Here is a tiny trained network, its code and every weight. The questions are about switching its units off for an input and a class, where a switched-off unit gives its printed mean instead of its output.

import numpy as np


def w(rows, s, z=0):
    codes = np.array(rows[::2]) - 128.0
    scale = np.full(codes.shape[1], s)
    scale[-1] = z or s
    return codes * scale


def f(y):
    return np.maximum(y, 0)


def log_softmax(a):
    a = a - a.max(-1, keepdims=True)
    return a - np.log(np.exp(a).sum(-1, keepdims=True))


def net(x, mask):
    res = np.array(x, float).reshape(1, 5) / 4 @ E
    y = f(res @ A[0][:, :-1].T + A[0][:, -1])
    res = res + np.where(mask, y, B[0][:, -1]) @ B[0][:, :-1]
    return log_softmax(res[-1] @ U[:, :-1].T + U[:, -1])


A, B = {}, {}
E = w([
[118,169,84,86,32,138,91],'x0',
[100,47,126,77,113,40,217],'x1',
[215,52,110,103,81,168,72],'x2',
[54,109,23,139,120,161,140],'x3',
[101,145,177,4,162,192,66],'x4',
],0.011)
A[0] = w([
[44,111,16,141,131,151,181,144],'N1',
[129,159,106,53,112,122,99,159],'N2',
[129,28,149,161,88,70,118,173],'N3',
[198,84,124,86,95,136,104,102],'N4',
[146,107,160,134,216,231,131,203],'N5',
[122,131,140,119,119,130,110,52],'N6',
[170,206,104,201,45,128,60,150],'N7',
[104,133,146,171,185,55,209,158],'N8',
[178,184,112,232,105,137,140,178],'N9',
[104,141,70,156,106,173,129,156],'N10',
[123,108,111,32,107,151,88,145],'N11',
[175,57,149,174,149,73,170,184],'N12',
[152,126,167,122,198,204,100,173],'N13',
[116,138,177,201,249,84,116,181],'N14',
[115,162,182,75,49,77,135,137],'N15',
[172,113,127,39,66,137,87,182],'N16',
[94,101,125,140,137,78,143,78],'N17',
[175,116,125,164,93,98,138,183],'N18',
[146,27,150,143,105,100,150,173],'N19',
[153,156,186,34,176,159,102,188],'N20',
[110,174,193,105,201,159,127,126],'N21',
[141,148,122,126,123,137,130,3],'N22',
[179,97,118,114,92,183,76,170],'N23',
[165,72,96,138,101,51,166,188],'N24',
[40,128,45,106,121,125,110,177],'N25',
],0.011,0.0044)
B[0] = w([
[1,102,103,252,32,81,126,232],'N1',
[107,82,186,74,54,173,88,191],'N2',
[174,34,86,164,125,93,164,217],'N3',
[182,13,125,174,134,135,107,188],'N4',
[132,148,84,216,201,103,59,215],'N5',
[160,124,119,109,93,120,105,135],'N6',
[169,212,218,193,48,225,168,240],'N7',
[134,187,116,60,170,10,198,245],'N8',
[149,228,171,164,117,158,243,231],'N9',
[79,172,138,207,71,170,138,190],'N10',
[117,92,133,87,104,190,81,208],'N11',
[187,117,71,118,122,56,192,238],'N12',
[146,205,95,172,207,131,19,212],'N13',
[111,251,133,180,208,55,133,237],'N14',
[101,88,205,26,27,103,166,191],'N15',
[162,9,122,104,72,199,75,219],'N16',
[93,137,61,102,127,73,141,174],'N17',
[197,117,91,144,126,152,152,196],'N18',
[175,31,44,119,173,131,148,213],'N19',
[141,121,170,66,192,118,39,231],'N20',
[91,242,189,110,187,83,58,206],'N21',
[142,124,121,123,163,149,131,129],'N22',
[185,90,74,192,140,218,106,210],'N23',
[178,40,105,159,159,39,214,236],'N24',
[8,60,158,178,52,124,99,214],'N25',
],0.0069,0.013)
U = w([
[112,111,180,7,77,134,115,171],'0',
[98,202,159,120,185,75,91,249],'1',
[5,122,103,171,79,109,143,134],'2',
[193,73,71,148,116,128,141,113],'3',
[126,128,122,84,140,169,57,44],'4',
[167,204,156,164,89,193,173,136],'5',
[138,127,82,102,138,33,231,73],'6',
],0.012,0.002)

Each question gives the input, the list of numbers given to net, and the class t.
The units are the neurons (one row each of A and B). Each row of codes is followed by its name. A weight is (code - 128) times the scale printed after its matrix; where a second scale follows, it is the last column's (A, B and U).
mask holds one flag per neuron, in row order. A switched-off neuron (its flag False) gives its mean, the last column of its row in B, instead of its output. The means were averaged over made-up inputs and are rounded, as every weight is.
A unit's drop is (log p(t) with every unit on - log p(t) with that unit switched off) / (log p(t) with every unit on - log p(t) with every unit switched off).
The circuit of an input: a set's keep is (log p(t) with only the set's units on - log p(t) with every unit switched off) / (log p(t) with every unit on - log p(t) with every unit switched off). Starting from the 12 units with the biggest drops (on a tie, the unit counted first), units are removed one at a time, each time the one whose removal leaves the highest keep (on an exact tie, the one counted first), for as long as the keep stays at least 0.8.
units of the circuit, in order: the units of the circuit, biggest drop first
most important unit: the unit with the biggest drop
k most important neurons: the k neurons with the biggest drops, biggest first
drop when u is switched off: that unit's drop, to one decimal
input [3,5,-8,-8,8], class 0: units of the circuit, in order => N15
input [-1,-4,5,-3,-5], class 5: 2 most important neurons => N7, N9
input [6,1,6,6,-1], class 2: 3 most important neurons => N1, N25, N10
input [2,-5,-4,3,-2], class 5: 2 most important neurons => N7, N9
input [-5,8,4,-2,7], class 3: 2 most important neurons => N19, N4
input [-8,-2,7,-6,-7], class 6: 2 most important neurons => N12, N14
input [2,-7,8,4,2], class 5: 4 most important neurons => N7, N10, N19, N23
input [-1,0,-5,2,2], class 1: 2 most important neurons => N21, N16
input [-5,-1,3,-7,-1], class 1: 2 most important neurons => N14, N13
input [-4,2,2,-7,7], class 4: 2 most important neurons => N16, N8
input [5,-1,-6,-6,-6], class 5: 3 most important neurons => N7, N9, N19
input [-5,-4,-8,6,3], class 1: 2 most important neurons => N21, N14
input [0,-6,8,2,1], class 5: 2 most important neurons => N7, N19
input [5,-1,4,6,6], class 4: most important unit => N23
input [8,-2,5,7,1], class 2: drop when N25 is switched off => 0.1
input [7,-5,7,-3,-3], class 5: drop when N7 is switched off => 0.9
input [7,-2,2,3,-2], class 5: drop when N7 is switched off => 1.4
input [-6,-3,6,-5,2], class 1: drop when N21 is switched off => 0.5
